Below is a small trained network, with its code and all its weights. Each question gives an input and a target symbol and asks what happens when units are switched off, that is, made to give their printed mean instead of their output.

import numpy as np


def w(rows, s, z=0):
    codes = np.array(rows[::2]) - 128.0
    scale = np.full(codes.shape[1], s)
    scale[-1] = z or s
    return codes * scale


def norm(h):
    return h / np.sqrt((h * h).mean(-1, keepdims=True) + 1e-5)


def f(y):
    return y / 2 * (1 + np.tanh(0.7978845608 * (y + 0.044715 * y**3)))


def softmax(a):
    e = np.exp(a - a.max(-1, keepdims=True))
    return e / e.sum(-1, keepdims=True)


def log_softmax(a):
    a = a - a.max(-1, keepdims=True)
    return a - np.log(np.exp(a).sum(-1, keepdims=True))


def net(x, mask):
    ids = ['ΓΘΛΣαβεμτψ'.index(c) for c in x.split()]
    T = len(ids)
    res = E[ids] + P[:T]
    r = norm(res)
    for j in range(3):
        rows = slice(3 * j, 3 * j + 3)
        q, k, v = (r @ M[0][rows].T for M in (Q, K, V))
        z = softmax(np.where(np.tri(T) > 0, q @ k.T / 3**0.5, -1e9)) @ v
        o = O[0][rows]
        res = res + np.where(mask[j], z, o[:, -1]) @ o[:, :-1]
    y = f(norm(res) @ A[0][:, :-1].T + A[0][:, -1])
    res = res + np.where(mask[3:19], y, B[0][:, -1]) @ B[0][:, :-1]
    return log_softmax(norm(res)[-1] @ U[:, :-1].T + U[:, -1])


Q, K, V, O, A, B = {}, {}, {}, {}, {}, {}
E = w([
[119,138,15],'Γ',
[196,139,121],'Θ',
[191,147,93],'Λ',
[167,129,152],'Σ',
[163,137,68],'α',
[148,113,64],'β',
[158,6,201],'ε',
[156,159,164],'μ',
[132,131,132],'τ',
[55,202,177],'ψ',
],0.015)
P = w([
[59,81,192],'0',
[150,161,12],'1',
[164,159,26],'2',
[171,161,53],'3',
[148,154,10],'4',
[149,151,3],'5',
],0.0062)
Q[0] = w([
[186,152,58],'H1',
[188,65,132],'H1',
[96,68,205],'H1',
[136,104,69],'H2',
[118,136,156],'H2',
[227,34,103],'H2',
[54,163,98],'H3',
[229,22,84],'H3',
[247,158,37],'H3',
],0.014)
K[0] = w([
[109,42,156],'H1',
[68,145,130],'H1',
[143,191,98],'H1',
[146,91,153],'H2',
[130,139,118],'H2',
[108,112,179],'H2',
[142,158,152],'H3',
[140,39,130],'H3',
[88,7,182],'H3',
],0.02)
V[0] = w([
[134,218,143],'H1',
[227,60,133],'H1',
[191,97,97],'H1',
[94,173,64],'H2',
[112,83,137],'H2',
[159,206,89],'H2',
[2,112,127],'H3',
[107,177,62],'H3',
[38,146,167],'H3',
],0.017)
O[0] = w([
[99,104,198,2],'H1',
[198,159,140,250],'H1',
[210,107,107,199],'H1',
[179,58,150,78],'H2',
[156,166,6,156],'H2',
[164,97,197,87],'H2',
[7,139,30,126],'H3',
[105,23,105,38],'H3',
[2,135,115,81],'H3',
],0.0089,0.0063)
A[0] = w([
[8,171,148,252],'N1',
[185,107,128,217],'N2',
[92,111,87,139],'N3',
[178,85,95,164],'N4',
[173,202,132,149],'N5',
[135,94,91,211],'N6',
[146,94,119,191],'N7',
[130,107,118,140],'N8',
[84,146,141,76],'N9',
[132,229,140,83],'N10',
[163,163,100,167],'N11',
[180,227,116,149],'N12',
[183,106,55,164],'N13',
[15,169,36,202],'N14',
[156,181,107,140],'N15',
[57,157,90,111],'N16',
],0.013,0.0024)
B[0] = w([
[233,114,209,206],'N1',
[78,85,122,199],'N2',
[160,159,192,150],'N3',
[57,179,142,194],'N4',
[134,147,25,217],'N5',
[89,101,217,165],'N6',
[55,72,125,152],'N7',
[87,98,175,132],'N8',
[144,163,179,131],'N9',
[109,90,62,191],'N10',
[68,106,109,200],'N11',
[98,137,17,254],'N12',
[89,142,138,234],'N13',
[178,96,254,252],'N14',
[111,132,64,195],'N15',
[158,145,208,176],'N16',
],0.0077)
U = w([
[176,93,154,13],'Γ',
[3,109,185,98],'Θ',
[175,145,152,3],'Λ',
[17,14,130,172],'Σ',
[13,205,173,90],'α',
[108,185,198,110],'β',
[84,175,96,177],'ε',
[164,41,117,192],'μ',
[62,72,71,206],'τ',
[104,133,157,244],'ψ',
],0.017,0.0035)

Each question gives the input, a string of symbols that net reads in full, and the target symbol t.
The units are the heads (3 rows each of Q, K, V and O) and the neurons (one row each of A and B). Each row of codes is followed by its name. A weight is (code - 128) times the scale printed after its matrix; where a second scale follows, it is the last column's (O, A, B and U).
mask holds one flag per unit, heads first, then neurons. A switched-off unit (its flag False) gives its mean, the last column of its rows in O or B, instead of its output. The means were averaged over made-up inputs and are rounded, as every weight is.
A unit's drop is (log p(t) with every unit on - log p(t) with that unit switched off) / (log p(t) with every unit on - log p(t) with every unit switched off).
unit that matters most: the unit with the biggest drop
k most important neurons: the k neurons with the biggest drops, biggest first
which heads matter: for each layer, one digit per head in row order, 1 if its drop is at least 0.15 and else 0, layers parted by /
drop of u: that unit's drop, to one decimal
input ψ β Γ τ Γ Σ, target Θ: which heads matter => 101
input α ψ μ, target μ: unit that matters most => H2
input β Σ Γ Θ Λ, target τ: which heads matter => 001
input Γ Γ ψ Θ β β, target Σ: which heads matter => 000
input μ Σ Σ μ, target β: which heads matter => 100
input Γ Γ μ, target Σ: which heads matter => 011
input β Γ μ, target τ: which heads matter => 101
input τ Θ Θ Γ, target α: which heads matter => 001
input Γ μ Θ Λ, target Σ: which heads matter => 001
input Σ Γ β ε, target ε: which heads matter => 010
input α Γ α, target μ: which heads matter => 011
input μ Γ β Θ μ, target β: 2 most important neurons => [N1 N14]
input α Γ μ Γ, target μ: drop of H2 => 0.6
input α α Γ Λ τ α, target μ: unit that matters most => H2
input α Γ β, target μ: drop of H3 => 0.5
input Γ α α, target Σ: drop of N5 => 0.0
